[[129 134 124 133 128 128 132 127 119 100 126 120 132 127]
 [129 133 125 125 125 127 135 130 124 130 124 121 141 128]
 [124 123 131 127 131 127 133 127 131 141 132 123 127 128]
 [127 137 137 130 125 128 115 129 141 111 130 123 131 128]]
->
[[127 137 137 130 125 128 115 129 141 111 130 123 131 128]
 [124 123 131 127 131 127 133 127 131 141 132 123 127 128]
 [129 133 125 125 125 127 135 130 124 130 124 121 141 128]
 [129 134 124 133 128 128 132 127 119 100 126 120 132 127]]

[[123 142 122 132 135 124]
 [119 129 126 140 131 129]
 [128 118 115 114 118 123]
 [122 124 137 136 135 134]
 [140 134 124 117 111 120]
 [135 115 121 105 122 118]
 [114 146 128 122 147 123]
 [110 118 133 141 141 137]]
->
[[122 124 137 136 135 134]
 [110 118 133 141 141 137]
 [114 146 128 122 147 123]
 [119 129 126 140 131 129]
 [140 134 124 117 111 120]
 [123 142 122 132 135 124]
 [135 115 121 105 122 118]
 [128 118 115 114 118 123]]

[[126 128 120 137 136 127]
 [138 125 132 124 125 128]
 [122 135 122 130 129 115]
 [129 119 124 135 128 132]
 [126 133 150 114 134 141]
 [132 134 129 135 110 119]
 [132 121 123 132 136 133]
 [136 126 125 138 115 130]]
->
[[126 133 150 114 134 141]
 [138 125 132 124 125 128]
 [132 134 129 135 110 119]
 [136 126 125 138 115 130]
 [129 119 124 135 128 132]
 [132 121 123 132 136 133]
 [122 135 122 130 129 115]
 [126 128 120 137 136 127]]

[[124 141 154 116 116 130 128 130 116 124 152 130]
 [127 146 135 111 111 131 117 130 127 133 134 130]
 [135 125 126 127 136 133 127 113 130 123 126 118]
 [133 127 121 133 140 127 135 132 132 130 125 123]
 [125 135 142 112 106 135 120 128 127 138 133 121]
 [129 130 125 138 123 120 143 132 134 137 118 123]]
->
[[124 141 154 116 116 130 128 130 116 124 152 130]
 [125 135 142 112 106 135 120 128 127 138 133 121]
 [127 146 135 111 111 131 117 130 127 133 134 130]
 [135 125 126 127 136 133 127 113 130 123 126 118]
 [129 130 125 138 123 120 143 132 134 137 118 123]
 [133 127 121 133 140 127 135 132 132 130 125 123]]

[[126 140 124 129 128]
 [128 137 117 125 120]
 [120 135 118 128 131]
 [155 133 123 133 125]
 [129 151 121 138 143]
 [124 119 152 115 135]]
->
[[124 119 152 115 135]
 [126 140 124 129 128]
 [155 133 123 133 125]
 [129 151 121 138 143]
 [120 135 118 128 131]
 [128 137 117 125 120]]

[[118 129 135 154 128 155 137 134 132 157 140 145 148]
 [151 118 144 115 131 111 139  98 141 111 144 144 113]]
->
[[151 118 144 115 131 111 139  98 141 111 144 144 113]
 [118 129 135 154 128 155 137 134 132 157 140 145 148]]

[[123 131 132 126 127 135 133 128 123 128 129 134]
 [123 142 151 124 146 145 134 113 134 126 135 121]]
->
[[123 142 151 124 146 145 134 113 134 126 135 121]
 [123 131 132 126 127 135 133 128 123 128 129 134]]

[[131 122 132 122 111 130 129 116 126 134 130 135 140 126 131 127]
 [122 123 124 125 136 129 119 124 130 120 134 117 138 122 114 124]
 [119 130 135 125 139 125  99 135 127 143 134 146 128 142 126 136]]
->
[[119 130 135 125 139 125  99 135 127 143 134 146 128 142 126 136]
 [131 122 132 122 111 130 129 116 126 134 130 135 140 126 131 127]
 [122 123 124 125 136 129 119 124 130 120 134 117 138 122 114 124]]
---
[[127 127 127 128 126 128 128]
 [128 129 128 128 128 128 128]
 [123 125 132 128 127 132 131]
 [129 128 130 128 127 127 127]
 [127 129 129 128 129 128 128]
 [128 126 127 127 129 126 126]
 [125 137 123 102 125 157 147]
 [128 128 128 130 131 130 128]]
->
[[127 127 128 126 128 128 127]
 [129 128 128 128 128 128 128]
 [125 132 128 127 132 131 123]
 [128 130 128 127 127 127 129]
 [129 129 128 129 128 128 127]
 [126 127 127 129 126 126 128]
 [137 123 102 125 157 147 125]
 [128 128 130 131 130 128 128]]

[[143 136 143 139 142 135 136 136 134 138 138 134 134]
 [142 137 147 142 152 136 135 135 135 137 138 135 133]]
->
[[136 143 139 142 135 136 136 134 138 138 134 134 143]
 [137 147 142 152 136 135 135 135 137 138 135 133 142]]

[[124 117 137 146 125 125 125]
 [106 117 137 132 125 125 125]
 [119 117 137 127 121 125 107]
 [134 117 143 127 125 134 126]
 [119 117 104 123 125 125 125]
 [119 117 137 127 123 125 125]
 [132 117 137 127 125 112 125]
 [103 117 137 127 125 125 125]
 [108 117 124 127 125 119 125]
 [119 109 127 127 125 125 125]]
->
[[117 137 146 125 125 125 124]
 [117 137 132 125 125 125 106]
 [117 137 127 121 125 107 119]
 [117 143 127 125 134 126 134]
 [117 104 123 125 125 125 119]
 [117 137 127 123 125 125 119]
 [117 137 127 125 112 125 132]
 [117 137 127 125 125 125 103]
 [117 124 127 125 119 125 108]
 [109 127 127 125 125 125 119]]

[[118 147 124 151 120]
 [118 148 122 151 122]
 [118 145 128 139 121]
 [117 111 134 145 128]
 [119 148 110 135 126]
 [120 112 141 141 128]
 [117 124 138 127 115]
 [118 130 147 125 118]
 [120 149 117 146 122]
 [120 128 150 126 130]
 [119 131 142 122 116]]
->
[[147 124 151 120 118]
 [148 122 151 122 118]
 [145 128 139 121 118]
 [111 134 145 128 117]
 [148 110 135 126 119]
 [112 141 141 128 120]
 [124 138 127 115 117]
 [130 147 125 118 118]
 [149 117 146 122 120]
 [128 150 126 130 120]
 [131 142 122 116 119]]

[[120 124 143 141 123 125 119 116 121 126 143]
 [108 138 112 145 143 115 118 120 117 127 127]
 [116 136 143 133 141 123 117 109 119 129 141]
 [109 145 131 128 146 107 146 110 112 137 110]]
->
[[124 143 141 123 125 119 116 121 126 143 120]
 [138 112 145 143 115 118 120 117 127 127 108]
 [136 143 133 141 123 117 109 119 129 141 116]
 [145 131 128 146 107 146 110 112 137 110 109]]

[[119 125 150 128 126 132 129 131 128 128 129 125 127 135 130]
 [118 124 140 124 133 124 138 121 128 129 120 130 133 124 128]]
->
[[125 150 128 126 132 129 131 128 128 129 125 127 135 130 119]
 [124 140 124 133 124 138 121 128 129 120 130 133 124 128 118]]

[[124 131 121]
 [125 119 147]
 [131 122 144]
 [126 130 123]
 [134 123 143]
 [115 127 126]
 [123 132 116]
 [149 134 127]
 [109 128 119]
 [125 123 140]]
->
[[131 121 124]
 [119 147 125]
 [122 144 131]
 [130 123 126]
 [123 143 134]
 [127 126 115]
 [132 116 123]
 [134 127 149]
 [128 119 109]
 [123 140 125]]

[[102 110 143 120 122 121 116 130 126 127]
 [127 131 119 138 142 145 145 123 126 108]]
->
[[110 143 120 122 121 116 130 126 127 102]
 [131 119 138 142 145 145 123 126 108 127]]
---
[[122 145 120 138 126 148 122]
 [143 158 108 127 154 128 120]]
->
[[143 158 108 127 154 128 120]
 [122 145 120 138 126 148 122]]

[[133 117 124 135 151]
 [122 114 137 129 146]
 [137 136 115 134 117]
 [121 125 135 132 114]]
->
[[137 136 115 134 117]
 [133 117 124 135 151]
 [121 125 135 132 114]
 [122 114 137 129 146]]

[[150 119 113 121 147 142 126 135 134 119 118 149 133 149 118 149]
 [140 138 110 117 123 147 120 118 126 136 124 154 150 118 129 120]
 [101 121 132 137 134 119 135 144 136 134 128 109 107 141 131 139]
 [153 124 128 110 122 147 114 113 116 117 133 149 141 112 130 117]]
->
[[140 138 110 117 123 147 120 118 126 136 124 154 150 118 129 120]
 [150 119 113 121 147 142 126 135 134 119 118 149 133 149 118 149]
 [153 124 128 110 122 147 114 113 116 117 133 149 141 112 130 117]
 [101 121 132 137 134 119 135 144 136 134 128 109 107 141 131 139]]

[[143 136 109 142 123 124 119 138 120 137 118 102 141]
 [125 131 125 129 128 122 127 123 128 142 145 122 118]
 [144 143 122 118 125 143 133 118 138 114 125 127 130]
 [133 126 144 115 140 134 135 130 128 119 123 149 124]]
->
[[143 136 109 142 123 124 119 138 120 137 118 102 141]
 [144 143 122 118 125 143 133 118 138 114 125 127 130]
 [125 131 125 129 128 122 127 123 128 142 145 122 118]
 [133 126 144 115 140 134 135 130 128 119 123 149 124]]

[[150 111 140 133 128 127 117 127 135 120 129 125 113 116]
 [149 117 134 134 129 123 126 124 118 122 124 134 123 113]
 [147 114 139 131 128 125 122 127 130 121 128 128 116 118]
 [153 108 143 133 128 126 118 128 135 118 129 126 111 115]
 [146 112 138 133 128 129 116 128 137 122 129 124 114 118]
 [141 117 137 130 128 127 122 129 134 122 130 126 117 122]]
->
[[149 117 134 134 129 123 126 124 118 122 124 134 123 113]
 [141 117 137 130 128 127 122 129 134 122 130 126 117 122]
 [146 112 138 133 128 129 116 128 137 122 129 124 114 118]
 [147 114 139 131 128 125 122 127 130 121 128 128 116 118]
 [150 111 140 133 128 127 117 127 135 120 129 125 113 116]
 [153 108 143 133 128 126 118 128 135 118 129 126 111 115]]

[[145 131 129 129 128 125 136 142 132]
 [146 106 152 113 143  99 126 155 130]
 [143 111 141 135 137 148 135 120 133]
 [132 128 144 114 112 137 122 119 103]]
->
[[145 131 129 129 128 125 136 142 132]
 [143 111 141 135 137 148 135 120 133]
 [132 128 144 114 112 137 122 119 103]
 [146 106 152 113 143  99 126 155 130]]

[[119 119 125 133 132 128 130 133 124 122 127 132]
 [135 115 128 120 129 131 137 143 135 132 127 129]
 [116 140 136 141 141 129 130 133 118 122 129 136]
 [136 127 112 126 124 144 113 120 139 149 110 143]
 [106 140 108 134 138 116 117 107 134 141 105 141]
 [120 133 124 138 132 130 118 117 125 133 121 135]]
->
[[106 140 108 134 138 116 117 107 134 141 105 141]
 [136 127 112 126 124 144 113 120 139 149 110 143]
 [120 133 124 138 132 130 118 117 125 133 121 135]
 [119 119 125 133 132 128 130 133 124 122 127 132]
 [135 115 128 120 129 131 137 143 135 132 127 129]
 [116 140 136 141 141 129 130 133 118 122 129 136]]

[[125 130 150]
 [129 130 129]
 [124 133 128]
 [129 131 124]]
->
[[129 131 124]
 [124 133 128]
 [129 130 129]
 [125 130 150]]
